Below are the code and all the weights of a small trained network. Each question names an input and a target symbol and asks about switching units off, where a switched-off unit gives its printed mean instead of its output.

import numpy as np


def w(rows, s, z=0):
    codes = np.array(rows[::2]) - 128.0
    scale = np.full(codes.shape[1], s)
    scale[-1] = z or s
    return codes * scale


def norm(h):
    return h / np.sqrt((h * h).mean(-1, keepdims=True) + 1e-5)


def f(y):
    return y / 2 * (1 + np.tanh(0.7978845608 * (y + 0.044715 * y**3)))


def softmax(a):
    e = np.exp(a - a.max(-1, keepdims=True))
    return e / e.sum(-1, keepdims=True)


def log_softmax(a):
    a = a - a.max(-1, keepdims=True)
    return a - np.log(np.exp(a).sum(-1, keepdims=True))


def net(x, mask):
    ids = ['ΘΛβμστψ'.index(c) for c in x.split()]
    T = len(ids)
    res = E[ids] + P[:T]
    r = norm(res)
    for j in range(2):
        rows = slice(4 * j, 4 * j + 4)
        q, k, v = (r @ M[0][rows].T for M in (Q, K, V))
        z = softmax(np.where(np.tri(T) > 0, q @ k.T / 4**0.5, -1e9)) @ v
        o = O[0][rows]
        res = res + np.where(mask[j], z, o[:, -1]) @ o[:, :-1]
    y = f(norm(res) @ A[0][:, :-1].T + A[0][:, -1])
    res = res + np.where(mask[2:10], y, B[0][:, -1]) @ B[0][:, :-1]
    return log_softmax(norm(res)[-1] @ U[:, :-1].T + U[:, -1])


Q, K, V, O, A, B = {}, {}, {}, {}, {}, {}
E = w([
[94,110,89,230,153],'Θ',
[87,125,99,215,130],'Λ',
[96,99,119,179,142],'β',
[110,98,82,255,125],'μ',
[83,118,93,95,17],'σ',
[126,72,157,170,227],'τ',
[203,8,22,80,155],'ψ',
],0.0094)
P = w([
[161,170,153,83,130],'0',
[199,124,195,202,62],'1',
[178,167,85,252,112],'2',
[59,169,110,53,171],'3',
[167,99,205,170,68],'4',
[173,155,72,212,121],'5',
[43,141,119,56,169],'6',
[151,75,196,164,81],'7',
[168,150,81,174,115],'8',
[20,112,117,81,172],'9',
[120,63,186,165,95],'10',
[166,148,88,135,108],'11',
[23,108,108,74,162],'12',
],0.016)
Q[0] = w([
[181,197,59,149,127],'h1',
[194,99,160,125,130],'h1',
[111,87,168,175,100],'h1',
[163,136,254,139,74],'h1',
[68,164,59,130,94],'h2',
[170,129,120,126,78],'h2',
[167,111,176,90,103],'h2',
[119,88,224,109,167],'h2',
],0.02)
K[0] = w([
[89,80,166,158,187],'h1',
[178,179,147,164,208],'h1',
[175,138,152,59,122],'h1',
[169,248,213,114,154],'h1',
[86,59,78,105,57],'h2',
[77,140,177,177,141],'h2',
[124,198,162,134,149],'h2',
[203,197,137,129,133],'h2',
],0.016)
V[0] = w([
[77,130,167,199,201],'h1',
[123,124,233,100,137],'h1',
[67,200,181,116,95],'h1',
[185,85,142,109,248],'h1',
[107,72,98,70,67],'h2',
[97,118,183,130,155],'h2',
[74,86,86,197,147],'h2',
[181,91,65,96,122],'h2',
],0.012)
O[0] = w([
[58,137,99,134,102,146],'h1',
[121,168,145,141,193,18],'h1',
[94,68,175,145,201,54],'h1',
[157,175,11,113,138,175],'h1',
[150,107,170,91,119,1],'h2',
[140,140,159,201,121,46],'h2',
[201,114,100,155,164,186],'h2',
[165,124,139,63,126,168],'h2',
],0.012,0.002)
A[0] = w([
[116,94,137,208,107,105],'n1',
[44,159,131,81,186,134],'n2',
[93,111,203,101,103,119],'n3',
[116,91,199,178,22,8],'n4',
[133,80,143,188,110,3],'n5',
[130,221,173,137,211,86],'n6',
[139,120,120,8,214,8],'n7',
[232,110,196,159,153,13],'n8',
],0.016,0.0051)
B[0] = w([
[106,141,163,74,136,254],'n1',
[184,145,133,129,110,191],'n2',
[106,80,150,170,182,200],'n3',
[155,110,75,83,168,193],'n4',
[156,131,130,116,63,171],'n5',
[176,180,91,106,85,134],'n6',
[110,124,105,61,145,202],'n7',
[97,190,63,148,6,141],'n8',
],0.022,0.0067)
U = w([
[29,133,100,123,98,13],'Θ',
[126,78,154,152,175,255],'Λ',
[151,193,184,127,143,114],'β',
[141,126,102,36,119,97],'μ',
[147,112,150,160,66,158],'σ',
[92,150,59,172,187,107],'τ',
[254,108,109,165,120,149],'ψ',
],0.014,0.0045)

Each question gives the input, a string of symbols that net reads in full, and the target symbol t.
The units are the heads (4 rows each of Q, K, V and O) and the neurons (one row each of A and B). Each row of codes is followed by its name. A weight is (code - 128) times the scale printed after its matrix; where a second scale follows, it is the last column's (O, A, B and U).
mask holds one flag per unit, heads first, then neurons. A switched-off unit (its flag False) gives its mean, the last column of its rows in O or B, instead of its output. The means were averaged over made-up inputs and are rounded, as every weight is.
A unit's drop is (log p(t) with every unit on - log p(t) with that unit switched off) / (log p(t) with every unit on - log p(t) with every unit switched off).
The circuit of an input: a set's keep is (log p(t) with only the set's units on - log p(t) with every unit switched off) / (log p(t) with every unit on - log p(t) with every unit switched off). Starting from all 10 units, units are removed one at a time, each time the one whose removal leaves the highest keep (on an exact tie, the one counted first), for as long as the keep stays at least 0.8.
units of the circuit, in order: the units of the circuit, biggest drop first
most important unit: the unit with the biggest drop
top k neurons: the k neurons with the biggest drops, biggest first
input μ Λ β ψ Λ Θ Θ β σ β Θ β μ, target Λ: most important unit => h1
input σ σ μ, target μ: units of the circuit, in order => (h1 n4 n1)
input ψ Λ μ β μ μ Θ ψ μ σ, target Λ: units of the circuit, in order => (h1 n3)
input Θ Λ Θ σ Λ Θ Λ β ψ β Λ, target Θ: units of the circuit, in order => (h2 h1 n1)
input σ σ μ σ Λ Θ, target μ: units of the circuit, in order => (n4 h1 n1)
input Λ τ β τ τ μ τ Λ β Θ, target τ: units of the circuit, in order => (h2 n7 n2 h1)
input Λ μ Θ μ, target Θ: top 2 neurons => (n3 n4)
input σ β ψ Λ Λ σ τ Θ τ β, target Λ: units of the circuit, in order => (h1 n3)
input μ Θ Θ, target σ: top 2 neurons => (n5 n7)
input Θ Λ σ Θ ψ τ β ψ ψ Θ Θ, target Θ: units of the circuit, in order => (h1 h2 n1)
input μ Θ β, target σ: top 3 neurons => (n5 n7 n3)
input Θ Λ ψ μ Λ Θ τ Λ τ, target τ: top 2 neurons => (n2 n5)
input μ Θ β μ Θ, target μ: units of the circuit, in order => (n4 n1)
input Θ μ σ ψ τ Λ ψ ψ ψ Λ σ, target Θ: units of the circuit, in order => (h2)
input Λ τ μ Λ Λ Θ, target Θ: top 3 neurons => (n1 n2 n3)
input σ μ ψ τ σ Λ ψ σ, target σ: units of the circuit, in order => (h1 n8)
input μ σ μ ψ σ ψ ψ Λ Λ τ Θ Θ, target τ: units of the circuit, in order => (h1 n2 h2)
input ψ Λ τ ψ τ β ψ β ψ Λ τ Λ, target τ: units of the circuit, in order => (h1 h2)
input Θ σ Θ ψ ψ τ σ ψ Λ σ μ, target Θ: units of the circuit, in order => (h1 h2 n1)
input τ Λ β Θ σ σ μ μ ψ β Λ Θ, target β: top 2 neurons => (n1 n3)
input σ Θ Λ σ σ ψ Θ β ψ ψ Λ Λ, target ψ: top 2 neurons => (n1 n7)
input μ β Λ Λ, target β: top 2 neurons => (n2 n3)
input μ β Λ Θ τ Θ Λ ψ ψ τ Λ, target μ: top 2 neurons => (n4 n1)
input Θ μ Θ Λ, target β: top 2 neurons => (n2 n4)
input ψ ψ ψ σ μ σ σ Θ ψ μ τ Λ, target τ: top 3 neurons => (n2 n8 n1)
input Λ Θ μ σ σ β, target μ: most important unit => n4
